Here is a tiny trained network, its code and every weight. The questions are about switching its units off for an input and a class, where a switched-off unit gives its printed mean instead of its output.

import numpy as np


def w(rows, s, z=0):
    codes = np.array(rows[::2]) - 128.0
    scale = np.full(codes.shape[1], s)
    scale[-1] = z or s
    return codes * scale


def norm(h):
    return h / np.sqrt((h * h).mean(-1, keepdims=True) + 1e-5)


def f(y):
    return y / 2 * (1 + np.tanh(0.7978845608 * (y + 0.044715 * y**3)))


def log_softmax(a):
    a = a - a.max(-1, keepdims=True)
    return a - np.log(np.exp(a).sum(-1, keepdims=True))


def net(x, mask):
    res = np.array(x, float).reshape(1, 3) / 4 @ E
    u = 0
    for l in range(3):
        y = f(norm(res) @ A[l][:, :-1].T + A[l][:, -1])
        res = res + np.where(mask[u : u + 3], y, B[l][:, -1]) @ B[l][:, :-1]
        u += 3
    return log_softmax(norm(res)[-1] @ U[:, :-1].T + U[:, -1])


A, B = {}, {}
E = w([
[119,90,196,189,157,165,200],'x0',
[7,225,193,128,64,122,83],'x1',
[101,104,83,126,101,107,153],'x2',
],0.011)
A[0] = w([
[102,100,179,212,143,133,175,65],'0.n1',
[162,162,133,76,133,109,100,49],'0.n2',
[72,94,184,146,167,199,255,1],'0.n3',
],0.0094,0.0036)
B[0] = w([
[132,86,125,113,164,225,110,217],'0.n1',
[130,86,146,122,149,140,33,147],'0.n2',
[152,126,64,195,126,246,19,254],'0.n3',
],0.011,0.0057)
A[1] = w([
[119,170,2,48,137,91,37,83],'1.n1',
[20,199,193,82,81,196,138,19],'1.n2',
[214,149,80,152,223,142,179,4],'1.n3',
],0.0084,0.003)
B[1] = w([
[174,170,135,144,189,215,51,253],'1.n1',
[130,38,138,127,118,39,248,230],'1.n2',
[94,129,144,112,116,50,183,190],'1.n3',
],0.013,0.0065)
A[2] = w([
[246,100,125,89,142,94,154,1],'2.n1',
[190,98,106,144,171,82,148,13],'2.n2',
[148,98,126,92,163,139,213,152],'2.n3',
],0.011,0.0042)
B[2] = w([
[125,108,151,210,68,97,158,205],'2.n1',
[7,172,231,48,104,14,121,187],'2.n2',
[99,219,125,79,111,116,112,252],'2.n3',
],0.013,0.0044)
U = w([
[135,95,64,142,154,236,38,253],'0',
[64,86,140,128,88,8,155,3],'1',
],0.012,0.0039)

Each question gives the input, the list of numbers given to net, and the class t.
The units are the neurons (one row each of A and B). Each row of codes is followed by its name. A weight is (code - 128) times the scale printed after its matrix; where a second scale follows, it is the last column's (A, B and U).
mask holds one flag per neuron, layer by layer. A switched-off neuron (its flag False) gives its mean, the last column of its row in B, instead of its output. The means were averaged over made-up inputs and are rounded, as every weight is.
A unit's drop is (log p(t) with every unit on - log p(t) with that unit switched off) / (log p(t) with every unit on - log p(t) with every unit switched off).
unit that matters most: the unit with the biggest drop
k most important neurons: the k neurons with the biggest drops, biggest first
top k neurons in layer l: the k neurons of layer l with the biggest drops, biggest first
drop when u is switched off: that unit's drop, to one decimal
input [-1,-2,8], class 1: unit that matters most : 0.n3
input [3,-4,5], class 1: top 2 neurons in layer 1 : (1.n1 1.n3)
input [3,-4,7], class 1: 3 most important neurons : (1.n1 1.n3 2.n2)
input [4,-6,-2], class 1: top 2 neurons in layer 1 : (1.n3 1.n1)
input [6,-7,-8], class 1: 2 most important neurons : (1.n3 1.n1)
input [2,-3,-8], class 1: top 2 neurons in layer 1 : (1.n1 1.n3)
input [-4,5,4], class 1: 2 most important neurons : (0.n3 1.n2)
input [3,6,-2], class 1: drop when 1.n2 is switched off : 0.2
input [8,6,7], class 0: drop when 0.n3 is switched off : 1.8
input [2,-4,-3], class 1: drop when 0.n2 is switched off : 0.0
